Here is a tiny trained network, its code and every weight. The questions are about switching its units off for an input and a class, where a switched-off unit gives its printed mean instead of its output.

import numpy as np


def w(rows, s, z=0):
    codes = np.array(rows[::2]) - 128.0
    scale = np.full(codes.shape[1], s)
    scale[-1] = z or s
    return codes * scale


def norm(h):
    return h / np.sqrt((h * h).mean(-1, keepdims=True) + 1e-5)


def f(y):
    return y / 2 * (1 + np.tanh(0.7978845608 * (y + 0.044715 * y**3)))


def log_softmax(a):
    a = a - a.max(-1, keepdims=True)
    return a - np.log(np.exp(a).sum(-1, keepdims=True))


def net(x, mask):
    res = np.array(x, float).reshape(1, 3) / 4 @ E
    u = 0
    for l in range(2):
        y = f(norm(res) @ A[l][:, :-1].T + A[l][:, -1])
        res = res + np.where(mask[u : u + 10], y, B[l][:, -1]) @ B[l][:, :-1]
        u += 10
    return log_softmax(norm(res)[-1] @ U[:, :-1].T + U[:, -1])


A, B = {}, {}
E = w([
[33,1,191,147,162,100,115,247],'x0',
[34,174,57,190,139,9,235,138],'x1',
[219,89,219,99,172,96,239,252],'x2',
],0.0068)
A[0] = w([
[254,117,155,74,124,138,103,179,104],'0.n0',
[142,168,72,164,117,134,78,123,12],'0.n1',
[188,194,147,112,152,92,171,176,25],'0.n2',
[163,122,119,82,163,83,206,210,95],'0.n3',
[117,84,134,130,161,104,132,180,1],'0.n4',
[153,170,121,87,84,159,116,94,97],'0.n5',
[75,95,172,126,139,117,66,131,125],'0.n6',
[85,130,55,187,81,1,162,127,143],'0.n7',
[116,141,98,131,132,136,117,147,37],'0.n8',
[163,156,106,111,114,135,119,84,28],'0.n9',
],0.0099,0.0036)
B[0] = w([
[127,173,111,157,126,167,92,17,253],'0.n0',
[101,132,114,117,149,113,192,163,150],'0.n1',
[26,124,148,215,103,131,155,172,182],'0.n2',
[134,99,101,107,2,73,95,171,245],'0.n3',
[173,134,61,89,142,180,126,154,168],'0.n4',
[141,144,157,55,171,144,159,108,180],'0.n5',
[168,157,113,142,43,125,96,140,187],'0.n6',
[160,108,92,69,220,99,69,81,254],'0.n7',
[61,149,166,81,113,115,123,129,115],'0.n8',
[123,134,162,147,165,162,134,158,153],'0.n9',
],0.0088,0.0075)
A[1] = w([
[58,109,102,56,162,176,79,227,79],'1.n0',
[40,160,98,142,244,97,164,29,120],'1.n1',
[167,121,141,142,109,193,52,81,216],'1.n2',
[119,171,123,102,223,163,137,78,196],'1.n3',
[58,141,70,121,169,64,145,150,166],'1.n4',
[75,154,177,164,37,145,255,176,102],'1.n5',
[40,107,74,153,118,114,104,71,225],'1.n6',
[61,166,76,36,119,142,166,165,56],'1.n7',
[86,168,154,159,157,68,212,142,5],'1.n8',
[212,84,126,33,169,92,208,185,54],'1.n9',
],0.0091,0.0027)
B[1] = w([
[81,139,75,137,107,92,208,140,163],'1.n0',
[184,196,125,141,186,198,182,68,209],'1.n1',
[107,111,132,99,151,59,164,175,255],'1.n2',
[176,155,183,86,214,167,113,151,211],'1.n3',
[147,147,145,76,125,133,143,157,192],'1.n4',
[115,170,144,170,142,170,77,47,154],'1.n5',
[138,82,212,102,128,151,103,145,193],'1.n6',
[139,127,169,101,124,83,143,109,140],'1.n7',
[100,76,115,130,109,114,123,157,129],'1.n8',
[120,111,247,89,94,120,10,126,159],'1.n9',
],0.013,0.0091)
U = w([
[119,76,155,93,76,49,90,187,136],'0',
[115,39,77,241,188,193,155,102,5],'1',
[100,113,29,207,139,128,221,156,120],'2',
[186,169,174,92,246,150,93,82,139],'3',
[124,161,151,251,62,164,73,58,131],'4',
],0.018,0.022)

Each question gives the input, the list of numbers given to net, and the class t.
The units are the neurons (one row each of A and B). Each row of codes is followed by its name. A weight is (code - 128) times the scale printed after its matrix; where a second scale follows, it is the last column's (A, B and U).
mask holds one flag per neuron, layer by layer. A switched-off neuron (its flag False) gives its mean, the last column of its row in B, instead of its output. The means were averaged over made-up inputs and are rounded, as every weight is.
A unit's drop is (log p(t) with every unit on - log p(t) with that unit switched off) / (log p(t) with every unit on - log p(t) with every unit switched off).
The circuit of an input: a set's keep is (log p(t) with only the set's units on - log p(t) with every unit switched off) / (log p(t) with every unit on - log p(t) with every unit switched off). Starting from the 12 units with the biggest drops (on a tie, the unit counted first), units are removed one at a time, each time the one whose removal leaves the highest keep (on an exact tie, the one counted first), for as long as the keep stays at least 0.8.
circuit, biggest first: the units of the circuit, biggest drop first
top k neurons: the k neurons with the biggest drops, biggest first
k most important neurons of layer l: the k neurons of layer l with the biggest drops, biggest first
drop when u is switched off: that unit's drop, to one decimal
input [-2,-3,7], class 4: top 3 neurons	[0.n7, 0.n2, 1.n5]
input [-8,7,7], class 0: circuit, biggest first	[0.n3, 1.n1]
input [-5,5,8], class 4: circuit, biggest first	[1.n5, 0.n2]
input [-3,5,7], class 0: top neuron	[0.n3]
input [-6,4,4], class 0: 3 most important neurons of layer 0	[0.n3, 0.n0, 0.n7]
input [3,-6,4], class 0: circuit, biggest first	[1.n1, 1.n3]
input [4,-1,5], class 0: 4 most important neurons of layer 0	[0.n4, 0.n3, 0.n1, 0.n9]
input [-5,5,4], class 0: top 3 neurons	[0.n3, 0.n7, 0.n0]
input [3,0,7], class 4: top 2 neurons	[0.n7, 1.n5]
input [-8,-1,7], class 4: top 2 neurons	[0.n7, 0.n2]
input [-2,3,4], class 0: top 3 neurons	[0.n3, 0.n7, 1.n1]
input [2,0,4], class 4: 2 most important neurons of layer 1	[1.n5, 1.n2]
input [-3,-1,4], class 4: top 2 neurons	[0.n2, 0.n7]
input [1,1,5], class 4: top neuron	[1.n5]
input [-3,-3,8], class 4: drop when 0.n2 is switched off	0.4
input [-3,6,6], class 0: drop when 0.n3 is switched off	0.3
